Below is a small trained network, with its code and all its weights. Each question gives an input and a class and asks what happens when units are switched off, that is, made to give their printed mean instead of their output.

import numpy as np


def w(rows, s, z=0):
    codes = np.array(rows[::2]) - 128.0
    scale = np.full(codes.shape[1], s)
    scale[-1] = z or s
    return codes * scale


def f(y):
    return np.maximum(y, 0)


def log_softmax(a):
    a = a - a.max(-1, keepdims=True)
    return a - np.log(np.exp(a).sum(-1, keepdims=True))


def net(x, mask):
    res = np.array(x, float).reshape(1, 7) / 4 @ E
    y = f(res @ A[0][:, :-1].T + A[0][:, -1])
    res = res + np.where(mask, y, B[0][:, -1]) @ B[0][:, :-1]
    return log_softmax(res[-1] @ U[:, :-1].T + U[:, -1])


A, B = {}, {}
E = w([
[171,132,170,125,155,154,58,148,146],'x0',
[137,126,127,123,128,134,133,134,128],'x1',
[105,110,89,156,103,83,102,254,89],'x2',
[129,131,125,130,128,123,124,126,127],'x3',
[153,162,170,204,118,117,154,142,145],'x4',
[116,72,69,210,28,186,89,138,166],'x5',
[102,199,74,94,87,120,137,128,236],'x6',
],0.0098)
A[0] = w([
[123,194,89,95,120,105,125,153,220,2],'n1',
[133,186,160,69,193,58,169,156,111,43],'n2',
[94,105,114,116,98,68,237,113,73,121],'n3',
[176,195,185,214,126,75,171,163,145,102],'n4',
[117,88,78,29,141,96,77,137,99,127],'n5',
[109,129,104,122,127,80,105,252,109,28],'n6',
[184,146,188,97,157,135,6,174,157,85],'n7',
],0.012,0.0049)
B[0] = w([
[175,87,172,173,195,121,120,166,48,209],'n1',
[152,61,101,191,41,168,82,114,177,254],'n2',
[167,198,67,160,184,84,160,170,136,218],'n3',
[22,120,154,14,113,154,91,150,84,209],'n4',
[37,144,190,77,103,152,107,166,98,206],'n5',
[192,122,161,122,147,143,144,11,188,223],'n6',
[136,187,31,170,153,66,212,153,119,198],'n7',
],0.012)
U = w([
[140,64,78,199,1,156,72,163,170,111],'0',
[162,77,190,165,201,112,124,168,47,253],'1',
[116,220,44,136,137,93,186,163,151,30],'2',
[163,161,191,77,159,137,161,8,195,170],'3',
[56,156,157,45,102,143,103,169,120,63],'4',
],0.0098,0.0039)

Each question gives the input, the list of numbers given to net, and the class t.
The units are the neurons (one row each of A and B). Each row of codes is followed by its name. A weight is (code - 128) times the scale printed after its matrix; where a second scale follows, it is the last column's (A, B and U).
mask holds one flag per neuron, in row order. A switched-off neuron (its flag False) gives its mean, the last column of its row in B, instead of its output. The means were averaged over made-up inputs and are rounded, as every weight is.
A unit's drop is (log p(t) with every unit on - log p(t) with that unit switched off) / (log p(t) with every unit on - log p(t) with every unit switched off).
The circuit of an input: a set's keep is (log p(t) with only the set's units on - log p(t) with every unit switched off) / (log p(t) with every unit on - log p(t) with every unit switched off). Starting from all 7 units, units are removed one at a time, each time the one whose removal leaves the highest keep (on an exact tie, the one counted first), for as long as the keep stays at least 0.8.
circuit, biggest first: the units of the circuit, biggest drop first
most important unit: the unit with the biggest drop
k most important neurons: the k neurons with the biggest drops, biggest first
drop of u: that unit's drop, to one decimal
input [-5,6,-4,5,-3,-4,3], class 2: most important unit => n6
input [-8,1,0,-8,-6,-1,-3], class 2: 2 most important neurons => n3; n4
input [-6,-4,0,1,8,-7,1], class 4: 3 most important neurons => n4; n7; n6
input [-6,-8,1,-3,-8,-8,5], class 0: 2 most important neurons => n2; n4
input [-6,5,-5,-6,8,1,5], class 4: 3 most important neurons => n4; n6; n7
input [7,1,2,1,-7,3,5], class 2: 2 most important neurons => n7; n2
input [2,7,-4,-1,0,-2,7], class 1: 2 most important neurons => n1; n6
input [-4,-5,-2,2,7,-6,-2], class 4: 4 most important neurons => n4; n6; n7; n1
input [8,-6,-7,-3,-2,-2,-4], class 2: 2 most important neurons => n7; n6
input [-6,-2,5,0,-4,0,1], class 2: 4 most important neurons => n3; n4; n2; n1
input [-6,-2,3,8,-4,-1,-2], class 2: 2 most important neurons => n3; n1
input [2,-8,-4,2,-5,-4,-3], class 4: 3 most important neurons => n6; n5; n1
input [-8,-3,1,-8,-3,-8,1], class 0: 2 most important neurons => n2; n7
input [6,8,-5,4,8,-1,1], class 4: most important unit => n4
input [-8,6,-7,2,8,-1,3], class 2: 3 most important neurons => n3; n6; n5
input [4,0,-2,-5,5,3,5], class 1: 2 most important neurons => n2; n1
input [-5,8,-4,0,0,-5,-5], class 0: circuit, biggest first => n2; n1
input [-5,-4,-2,-6,-6,0,-4], class 4: drop of n6 => 0.6
input [-6,6,7,-2,-5,4,1], class 3: drop of n3 => 0.0
input [7,-2,-4,-6,6,1,-3], class 2: circuit, biggest first => n7
input [-4,-6,3,2,3,1,6], class 1: drop of n1 => 0.6
input [4,8,5,-5,-5,1,0], class 3: drop of n1 => 0.1
